Below is a small trained network, with its code and all its weights. Each question gives an input and a class and asks what happens when units are switched off, that is, made to give their printed mean instead of their output.

import numpy as np


def w(rows, s, z=0):
    codes = np.array(rows[::2]) - 128.0
    scale = np.full(codes.shape[1], s)
    scale[-1] = z or s
    return codes * scale


def f(y):
    return y / 2 * (1 + np.tanh(0.7978845608 * (y + 0.044715 * y**3)))


def log_softmax(a):
    a = a - a.max(-1, keepdims=True)
    return a - np.log(np.exp(a).sum(-1, keepdims=True))


def net(x, mask):
    res = np.array(x, float).reshape(1, 6) / 4 @ E
    y = f(res @ A[0][:, :-1].T + A[0][:, -1])
    res = res + np.where(mask, y, B[0][:, -1]) @ B[0][:, :-1]
    return log_softmax(res[-1] @ U[:, :-1].T + U[:, -1])


A, B = {}, {}
E = w([
[53,172,174,57,137,179,199,80,39],'x0',
[194,193,171,115,95,210,213,208,192],'x1',
[211,207,151,112,147,85,74,188,27],'x2',
[155,42,211,210,187,99,199,136,89],'x3',
[111,118,172,227,66,253,46,133,88],'x4',
[34,157,58,200,62,76,177,226,95],'x5',
],0.0038)
A[0] = w([
[207,86,100,191,110,61,55,179,245,89],'neuron 1',
[221,106,170,67,166,166,102,8,157,80],'neuron 2',
[225,211,142,104,152,75,69,191,12,63],'neuron 3',
[139,129,107,77,153,53,177,121,151,85],'neuron 4',
[58,150,88,177,89,91,169,207,98,108],'neuron 5',
[141,128,106,73,154,48,180,120,152,90],'neuron 6',
[43,151,74,176,90,84,176,200,100,69],'neuron 7',
[36,70,109,136,126,167,179,66,254,58],'neuron 8',
[60,63,93,122,145,30,33,40,58,43],'neuron 9',
[138,129,109,78,151,55,175,121,151,83],'neuron 10',
[133,128,117,104,136,93,150,125,137,70],'neuron 11',
[167,34,202,212,185,96,226,138,77,71],'neuron 12',
[139,129,108,76,153,51,178,121,152,87],'neuron 13',
[200,177,161,104,99,194,222,213,191,5],'neuron 14',
[90,208,45,46,90,156,46,120,173,78],'neuron 15',
[106,110,150,198,98,217,49,122,78,160],'neuron 16',
[54,174,178,58,122,168,210,80,31,66],'neuron 17',
],0.0086,0.0014)
B[0] = w([
[80,133,69,120,198,126,122,110,14,253],'neuron 1',
[164,69,173,70,181,109,46,132,164,230],'neuron 2',
[91,3,118,150,66,97,203,110,160,226],'neuron 3',
[129,136,145,162,106,179,105,134,119,184],'neuron 4',
[161,92,169,86,163,134,73,104,155,218],'neuron 5',
[128,137,147,166,104,183,102,134,118,191],'neuron 6',
[173,80,166,76,179,117,75,120,158,224],'neuron 7',
[117,20,125,157,69,84,203,130,133,230],'neuron 8',
[180,210,138,133,194,131,251,140,173,253],'neuron 9',
[128,135,145,161,108,176,106,134,120,180],'neuron 10',
[128,130,134,139,121,146,121,132,125,136],'neuron 11',
[95,219,93,74,35,87,82,138,153,230],'neuron 12',
[128,136,145,163,106,181,104,134,119,186],'neuron 13',
[168,201,139,140,199,118,225,121,169,226],'neuron 14',
[100,203,116,94,48,77,93,142,141,209],'neuron 15',
[140,142,159,185,106,213,109,142,122,217],'neuron 16',
[97,122,49,144,196,110,108,124,32,203],'neuron 17',
],0.021,0.0047)
U = w([
[182,200,139,141,192,116,228,131,181,73],'0',
[175,67,189,55,176,118,36,107,164,113],'1',
[88,22,115,169,56,83,189,113,144,103],'2',
[77,136,48,132,187,122,100,110,7,117],'3',
[91,218,104,75,29,82,79,159,162,125],'4',
[138,145,181,222,87,255,86,157,115,251],'5',
],0.0079,0.0022)

Each question gives the input, the list of numbers given to net, and the class t.
The units are the neurons (one row each of A and B). Each row of codes is followed by its name. A weight is (code - 128) times the scale printed after its matrix; where a second scale follows, it is the last column's (A, B and U).
mask holds one flag per neuron, in row order. A switched-off neuron (its flag False) gives its mean, the last column of its row in B, instead of its output. The means were averaged over made-up inputs and are rounded, as every weight is.
A unit's drop is (log p(t) with every unit on - log p(t) with that unit switched off) / (log p(t) with every unit on - log p(t) with every unit switched off).
The circuit of an input: a set's keep is (log p(t) with only the set's units on - log p(t) with every unit switched off) / (log p(t) with every unit on - log p(t) with every unit switched off). Starting from the 12 units with the biggest drops (on a tie, the unit counted first), units are removed one at a time, each time the one whose removal leaves the highest keep (on an exact tie, the one counted first), for as long as the keep stays at least 0.8.
circuit, biggest first: the units of the circuit, biggest drop first
unit that matters most: the unit with the biggest drop
top k neurons: the k neurons with the biggest drops, biggest first
drop when u is switched off: that unit's drop, to one decimal
input [3,-6,-4,5,-2,8], class 1: top 2 neurons : (neuron 7; neuron 5)
input [-5,-1,-6,1,-5,6], class 1: top 4 neurons : (neuron 7; neuron 5; neuron 3; neuron 17)
input [8,5,-2,1,6,2], class 3: top neuron : (neuron 17)
input [-2,1,4,2,-3,1], class 2: top 3 neurons : (neuron 3; neuron 16; neuron 9)
input [7,-8,-8,7,4,-3], class 0: top 3 neurons : (neuron 9; neuron 3; neuron 1)
input [-5,1,6,8,-6,7], class 4: top 2 neurons : (neuron 12; neuron 2)
input [-8,-7,-1,3,3,6], class 3: top 2 neurons : (neuron 1; neuron 14)
input [3,-7,-6,0,-7,5], class 0: top 3 neurons : (neuron 9; neuron 16; neuron 3)
input [-6,-5,6,8,-1,-3], class 4: top 4 neurons : (neuron 12; neuron 8; neuron 17; neuron 14)
input [4,7,-6,3,1,8], class 1: top 3 neurons : (neuron 7; neuron 5; neuron 9)
input [-5,-5,2,-4,-6,-4], class 5: circuit, biggest first : (neuron 6; neuron 13)
input [6,4,-2,-7,1,-2], class 4: top 3 neurons : (neuron 15; neuron 1; neuron 9)
input [1,-7,2,-7,3,1], class 0: top 2 neurons : (neuron 9; neuron 12)
input [-3,-6,-6,7,-2,-2], class 4: circuit, biggest first : (neuron 12)
input [-7,-8,1,-1,4,4], class 0: top 2 neurons : (neuron 9; neuron 17)
input [2,-5,3,-6,1,1], class 4: top 4 neurons : (neuron 15; neuron 14; neuron 8; neuron 1)
input [-3,7,7,-5,5,1], class 0: top 2 neurons : (neuron 14; neuron 8)
input [-7,0,4,0,-7,4], class 3: drop when neuron 1 is switched off : 3.0
input [-7,5,0,0,-4,-6], class 3: drop when neuron 1 is switched off : 1.5
input [-6,0,-1,-3,-4,-1], class 3: drop when neuron 1 is switched off : 0.6
input [-8,-2,-4,0,5,-3], class 3: drop when neuron 1 is switched off : 0.9
input [-7,8,6,-7,4,-6], class 0: unit that matters most : neuron 14
